Each row has a hidden trait or not; one of two labels after the row says which. A new part has a new trait and new labels.
[-0.57 -0.64  0.85 -0.55  0.88  3.72  0.47  0.96 -1.19 -2.82  0.69 -1.49
  3.21 -0.37  1.90  0.39  1.18  2.24 -0.46 -2.72 -2.36]	T
[ 0.13  0.00  0.20 -0.09  3.58  1.16  0.78  0.53 -0.50 -0.89 -0.14 -0.04
  3.04 -0.64  1.36  0.36  0.00  2.84  0.46 -1.79 -1.53]	T
[ 0.18 -0.02 -0.30 -0.08  1.93  0.29  0.99  0.84 -0.43 -0.89 -0.19  0.23
  1.99 -0.49  0.74  0.10  0.07  2.48  0.53 -1.42 -1.25]	T
[-0.94 -0.01  0.13 -0.49 -1.26 -0.14  0.69  0.61 -1.35  1.76 -0.46 -1.08
  0.23 -0.08  0.53 -0.50  0.38  0.89 -0.26 -0.06 -0.94]	T
[-2.31 -0.73  1.63 -1.13 -3.49  2.09 -0.40 -0.23 -1.40  1.13  0.48 -3.14
 -0.54  0.69  1.34 -0.67  1.45 -1.48 -2.21 -0.66 -1.72]	H
[ 0.08 -0.49 -0.30 -1.07  0.32  4.57  1.11  2.62 -0.95 -5.41 -0.44 -0.32
  5.88 -1.14  2.57  0.94  0.72  5.07  0.22 -2.46 -3.18]	T
[ 2.24 -0.14 -1.13  0.19  1.81 -0.70  0.71  0.75  0.30 -0.37 -0.37  0.74
  1.82 -0.34  0.34  0.43  0.81  0.62  0.88 -0.83 -0.47]	H
[-1.56 -0.44  1.29 -0.20 -0.60  0.93 -0.36 -0.95 -1.27  1.93  0.84 -1.84
 -1.05  0.56  0.60 -0.53  1.03 -1.26 -1.22 -1.18 -1.56]	T
[-2.02 -0.10  1.05 -0.72 -3.23  0.02 -0.03 -0.69 -1.77  3.03  0.17 -2.02
 -2.06  0.43  0.51 -1.05  0.73 -1.38 -1.51  0.72  0.73]	H
[-1.66 -0.61  2.10  0.53  4.79  1.19 -0.56 -2.31 -1.47  2.76  2.00 -1.91
 -0.85  0.83  1.13 -0.31  0.81 -0.78 -0.60 -2.14 -1.12]	T
[ 0.67 -0.27 -0.15  0.01  4.51  2.51  0.73  1.20 -0.33 -2.41  0.15  0.13
  4.89 -0.83  1.52  0.67  0.28  3.33  0.54 -2.40 -1.88]	H
[-0.42  0.08 -0.27  0.06  0.34 -1.75  0.52  0.20 -0.35  1.64 -0.51 -0.25
 -0.06 -0.21  0.22 -0.43  0.16  0.69  0.46  0.50 -0.49]	T
[-1.09 -0.98  0.56 -0.72 -1.50  2.89 -0.04  0.55 -1.14 -2.65  0.79 -1.94
  1.97  0.06  1.36  0.46  1.88  0.52 -0.94 -2.23 -3.06]	T
[ 2.89  0.10 -2.37  0.24  3.14  1.91  1.12  2.27  1.38 -6.61 -0.69  1.67
  5.66 -1.63  0.43  1.87 -0.43  3.79  1.96 -2.14 -1.42]	H
[ 2.73 -0.32 -2.43  0.40  2.43  1.36  0.70  2.09  1.47 -6.33 -0.43  1.92
  5.37 -1.41  0.56  1.83  0.34  3.40  1.78 -3.24 -1.09]	H
[ 0.43 -0.15 -0.59  0.11  2.10  0.21  0.48  0.64 -0.25 -1.09  0.23  0.18
  1.80 -0.50  0.51  0.43  0.45  0.92  0.63 -1.83 -1.26]	T
[ 0.14 -0.77  0.68 -0.25  3.21  3.75  0.27  0.91 -0.76 -4.05  0.81 -0.89
  4.58 -0.75  2.10  1.01  1.00  2.89  0.19 -4.29 -2.72]	T
[-0.61 -0.79  0.98 -0.53  1.35  5.14  0.09  0.39 -1.32 -3.78  1.33 -2.03
  3.20 -0.18  2.04  0.84  1.29  1.89 -0.47 -3.56 -3.04]	T
[-0.17 -0.37 -0.32 -0.18 -0.32 -0.59  0.58  0.66 -0.65 -0.19 -0.02 -1.00
 -0.24 -0.40  0.60  0.20  0.69  1.17  0.18 -0.94 -0.83]	T
[ 0.29 -0.22 -0.38 -0.14  1.55 -0.06  0.57  1.00 -0.41  0.30 -0.18  0.23
  3.49 -0.74  0.92  0.38  0.43  2.35  0.54 -1.57 -1.51]	T
[ 0.49 -0.16  0.03  0.34  4.02  1.34  0.63  0.08 -0.05 -0.69  0.36  0.08
  2.82 -0.67  0.98  0.55  0.26  2.64  0.89 -2.22 -1.08]	H

[ 4.06  0.40  1.58  3.78  2.73  2.62  0.14  0.72  1.37 -0.56  2.78  0.48
  0.16  0.45  1.93  0.80 -1.50 -0.55  2.57  1.47  0.84  1.46 -0.06 -0.20]	Q556
[ 5.75  0.43  2.24  4.33  4.86  4.00  0.11  0.54  1.10 -0.62  2.88 -2.34
  0.11  0.43  3.79  0.41 -2.97 -2.14  4.28  1.80 -1.26  1.93 -0.30 -1.29]	q734
[ 5.26  0.39  2.64  4.01  2.48  4.92  0.11  1.33  2.25 -0.04  3.79 -0.59
  0.51  0.20  2.60  0.67 -1.47  0.17  2.38  1.81 -0.64  1.64 -0.26 -0.10]	Q556
[ 1.64  0.74  1.79  1.51  2.25 -1.30  1.42 -1.97 -2.49  2.34  0.88  2.38
  1.08  1.93 -1.05  0.62 -1.47 -3.10  2.64  0.41  4.05  0.30  1.00 -0.97]	q734
[ 3.97  0.33  1.68  1.93  3.77  1.92  0.24 -0.87 -0.69  0.23  0.98 -1.33
 -0.19  0.38  2.43  0.08 -1.82 -2.48  3.37  1.11 -0.29  1.84  0.08 -1.94]	q734
[ 3.19  1.09  7.89  4.29  2.91  1.62  1.05 -0.54  0.03  1.30  0.37 -0.44
 -0.05  0.54  0.37  0.46 -0.68 -1.54  2.53  0.82  1.89  1.64  0.45 -0.71]	Q556
[ 2.24  0.38  1.60  2.72  1.10  0.19  1.23 -0.62 -0.93  1.06  2.74  3.06
  0.91  1.58  0.13  0.66 -0.39 -1.01  1.66  0.63  3.85  0.42  0.40  0.02]	q734
[ 4.60  0.99  3.53  4.61  2.12  2.73 -0.03  0.63  1.15  4.27  1.92  0.33
  0.99  0.25  1.67  1.69 -1.03 -0.60  1.97  1.53  0.19  2.23  1.08 -0.23]	Q556
[ 3.30  0.60  1.98  3.40  1.47  1.91 -0.38  0.76  1.03  2.06  2.98  1.16
  1.28  0.37  1.00  0.88 -0.60  0.01  1.73  1.39  1.00  0.85  0.32  0.11]	Q556
[ 1.96  1.21  2.97  3.21  0.37  0.98  0.88  0.11 -0.01  3.25  2.66  0.40
  0.67  0.89  1.95  1.24 -0.39 -0.31  1.14 -0.04  2.16  1.51  0.80 -0.29]	q734
[ 3.69  0.34  3.34  4.11  2.97  2.16  0.50 -0.17  0.61  0.60  1.54 -0.28
 -0.06  0.39  2.44  0.06 -1.10 -0.90  2.30  1.11  0.46  1.19  0.24 -0.77]	Q556
[ 3.68  1.36  7.37  5.68  2.32  2.73  1.06  0.10  0.93  2.04  3.68 -0.72
  2.00  0.72  1.52  0.57 -0.32 -0.76  2.13  0.82  1.58  1.77  0.57 -0.55]	Q556
[ 5.79  1.00  7.01  7.20  1.79  1.29  1.29 -0.33  0.74  0.92  2.51  2.10
  0.32  1.28  2.36  0.44 -0.38 -0.91  1.96  1.87  2.68  1.62  0.29  0.05]	Q556
[ 1.56  1.57  4.36  1.66  3.61  0.34  1.49 -2.47 -2.53  3.86  0.86  1.26
  0.08  1.28  0.10  1.07 -1.83 -3.18  3.88  0.17  3.74  0.34  1.31 -1.90]	q734
[ 8.01  1.64  2.87  4.63  2.67  3.34 -0.27 -0.06  1.76  1.92  9.06  1.58
  1.14 -0.05  1.63  0.99 -1.49 -0.09  4.13  2.14 -0.11  1.94  0.33 -0.91]	Q556
[ 2.60  1.53  6.52  4.08  3.31  1.54  0.62 -0.25 -0.03  5.57  1.38 -0.95
  0.64  0.45  1.49  1.38 -1.21 -1.49  2.52  0.84  1.90  1.96  1.45 -0.95]	Q556
[ 3.62  0.51  0.57  2.79  2.42  2.43 -0.16  0.54  1.20  0.98  1.15 -0.80
  0.14 -0.07  1.54  0.38 -1.26 -0.76  2.07  1.32 -0.91  1.24  0.21 -0.58]	Q556
[ 3.70  0.67  3.76  3.14  4.06  2.20  0.31 -0.60  0.01  0.81  1.17 -1.90
 -0.74  0.05  2.05  0.30 -1.94 -2.05  2.10  0.93 -0.47  1.88  0.12 -1.73]	q734
[ 4.30  0.40  2.73  4.76  2.07  2.42  0.61  1.60  1.65  1.83  1.92  0.54
  1.13  1.11  2.62  1.59 -0.99 -0.46  2.15  1.75  1.95  0.91  0.43  0.41]	Q556
[ 5.61  1.30  6.47  4.14  3.49  1.34  0.77 -1.11 -0.69  0.12  1.09 -0.72
 -0.82  0.58  1.67  0.57 -1.70 -2.34  3.73  0.66  0.91  3.37  0.34 -1.46]	q734
[ 4.87  1.65  7.86  5.79  2.78  1.03  0.81 -1.93 -0.79  1.30  2.69  1.07
  1.11  0.90  0.42  0.39 -1.04 -2.28  2.71  1.36  1.29  2.03  0.63 -1.47]	q734
[ 2.76  1.01  3.06  0.88  3.73  2.00 -0.15 -0.44 -0.08  3.24  1.03 -1.56
  0.09 -0.17  1.59  0.57 -1.67 -1.51  2.96  0.66 -0.77  2.41  0.76 -1.23]	q734
[ 1.80  0.94  5.18  3.71  3.23  4.10  0.47  1.39  1.62  2.42  0.81 -2.55
  0.36  0.22  2.97  1.40 -1.26 -0.69  2.29  0.85  0.41  2.01  0.38 -0.60]	Q556
